Here is a tiny trained network, its code and every weight. The questions are about switching its units off for an input and a target symbol, where a switched-off unit gives its printed mean instead of its output.

import numpy as np


def w(rows, s, z=0):
    codes = np.array(rows[::2]) - 128.0
    scale = np.full(codes.shape[1], s)
    scale[-1] = z or s
    return codes * scale


def norm(h):
    return h / np.sqrt((h * h).mean(-1, keepdims=True) + 1e-5)


def f(y):
    return np.maximum(y, 0)


def softmax(a):
    e = np.exp(a - a.max(-1, keepdims=True))
    return e / e.sum(-1, keepdims=True)


def log_softmax(a):
    a = a - a.max(-1, keepdims=True)
    return a - np.log(np.exp(a).sum(-1, keepdims=True))


def net(x, mask):
    ids = ['ΘΣβγεπτ'.index(c) for c in x.split()]
    T = len(ids)
    res = E[ids] + P[:T]
    q, k, v = (norm(res) @ M[0].T for M in (Q, K, V))
    z = softmax(np.where(np.tri(T) > 0, q @ k.T / 3**0.5, -1e9)) @ v
    res = res + np.where(mask[0], z, O[0][:, -1]) @ O[0][:, :-1]
    y = f(norm(res) @ A[0][:, :-1].T + A[0][:, -1])
    res = res + np.where(mask[1:9], y, B[0][:, -1]) @ B[0][:, :-1]
    return log_softmax(norm(res)[-1] @ U[:, :-1].T + U[:, -1])


Q, K, V, O, A, B = {}, {}, {}, {}, {}, {}
E = w([
[148,120,168,251,132,128],'Θ',
[171,81,165,168,142,142],'Σ',
[100,105,233,141,111,116],'β',
[122,128,129,146,156,39],'γ',
[108,104,176,170,131,144],'ε',
[107,112,152,225,136,109],'π',
[94,209,112,133,119,148],'τ',
],0.03)
P = w([
[139,127,153,93,8,122],'0',
[127,140,164,114,51,125],'1',
[138,135,157,125,84,141],'2',
[143,131,152,126,104,146],'3',
[144,127,148,125,120,150],'4',
[143,120,142,124,135,156],'5',
[141,118,141,119,146,159],'6',
[137,112,141,111,155,160],'7',
[132,113,148,100,161,157],'8',
[143,107,150,115,139,152],'9',
],0.018)
Q[0] = w([
[120,121,251,233,114,185],'head 0',
[116,166,109,104,93,151],'head 0',
[99,123,229,122,216,159],'head 0',
],0.011)
K[0] = w([
[69,182,57,15,253,88],'head 0',
[168,170,133,159,6,126],'head 0',
[101,224,79,54,254,131],'head 0',
],0.0083)
V[0] = w([
[204,61,142,203,59,117],'head 0',
[90,113,153,210,59,223],'head 0',
[121,2,184,112,143,72],'head 0',
],0.008)
O[0] = w([
[117,157,228,55,190,158,137],'head 0',
[132,207,39,71,145,36,251],'head 0',
[52,255,160,58,128,185,55],'head 0',
],0.0098,0.0031)
A[0] = w([
[125,138,246,52,133,142,56],'neuron 0',
[2,221,185,55,138,139,3],'neuron 1',
[94,20,219,213,60,251,35],'neuron 2',
[63,227,85,192,112,78,7],'neuron 3',
[214,144,126,36,116,134,50],'neuron 4',
[214,133,27,229,218,154,30],'neuron 5',
[107,116,196,130,89,77,114],'neuron 6',
[103,207,121,94,122,250,71],'neuron 7',
],0.0098,0.0045)
B[0] = w([
[138,79,129,137,186,134,237],'neuron 0',
[144,73,63,124,59,135,254],'neuron 1',
[91,164,63,60,180,250,240],'neuron 2',
[47,103,140,100,187,125,182],'neuron 3',
[164,139,81,139,226,127,133],'neuron 4',
[167,9,180,165,122,141,180],'neuron 5',
[156,139,108,204,180,151,209],'neuron 6',
[152,199,111,124,55,31,180],'neuron 7',
],0.012,0.0088)
U = w([
[184,157,117,120,144,126,145],'Θ',
[91,146,115,126,150,200,216],'Σ',
[6,113,94,179,133,116,3],'β',
[128,64,94,199,117,146,75],'γ',
[122,163,43,133,81,133,239],'ε',
[97,112,180,118,94,117,124],'π',
[114,186,158,197,152,111,123],'τ',
],0.015,0.0043)

Each question gives the input, a string of symbols that net reads in full, and the target symbol t.
The units are the heads (3 rows each of Q, K, V and O) and the neurons (one row each of A and B). Each row of codes is followed by its name. A weight is (code - 128) times the scale printed after its matrix; where a second scale follows, it is the last column's (O, A, B and U).
mask holds one flag per unit, heads first, then neurons. A switched-off unit (its flag False) gives its mean, the last column of its rows in O or B, instead of its output. The means were averaged over made-up inputs and are rounded, as every weight is.
A unit's drop is (log p(t) with every unit on - log p(t) with that unit switched off) / (log p(t) with every unit on - log p(t) with every unit switched off).
The circuit of an input: a set's keep is (log p(t) with only the set's units on - log p(t) with every unit switched off) / (log p(t) with every unit on - log p(t) with every unit switched off). Starting from all 9 units, units are removed one at a time, each time the one whose removal leaves the highest keep (on an exact tie, the one counted first), for as long as the keep stays at least 0.8.
units of the circuit, in order: the units of the circuit, biggest drop first
unit that matters most: the unit with the biggest drop
k most important neurons: the k neurons with the biggest drops, biggest first
drop of u: that unit's drop, to one decimal
input Θ β γ τ π π π Σ γ Θ, target Σ: unit that matters most => head 0
input Σ Σ β Θ β Θ, target τ: units of the circuit, in order => head 0; neuron 2
input β β β β π ε Σ β, target π: 3 most important neurons => neuron 2; neuron 1; neuron 7
input τ γ β Θ, target Σ: units of the circuit, in order => neuron 2; head 0
input γ β τ β γ γ τ γ Σ τ, target γ: 2 most important neurons => neuron 5; neuron 2
input β π π, target β: units of the circuit, in order => head 0; neuron 3; neuron 1
input β π β β Σ ε, target ε: 2 most important neurons => neuron 1; neuron 7
input γ Σ Σ Σ β γ Θ τ, target ε: 2 most important neurons => neuron 1; neuron 7
input β τ π β β β γ, target β: 2 most important neurons => neuron 2; neuron 1
input ε τ τ, target β: units of the circuit, in order => neuron 3; neuron 2
input γ β Σ τ β γ τ τ β γ, target τ: 2 most important neurons => neuron 1; neuron 2
input β β β Σ, target Θ: drop of neuron 2 => 0.2
input γ Θ β, target Σ: drop of neuron 2 => 0.3
input ε β Σ γ τ ε β, target γ: drop of head 0 => 2.2
input β ε γ β Σ β τ γ β π, target Σ: unit that matters most => neuron 2
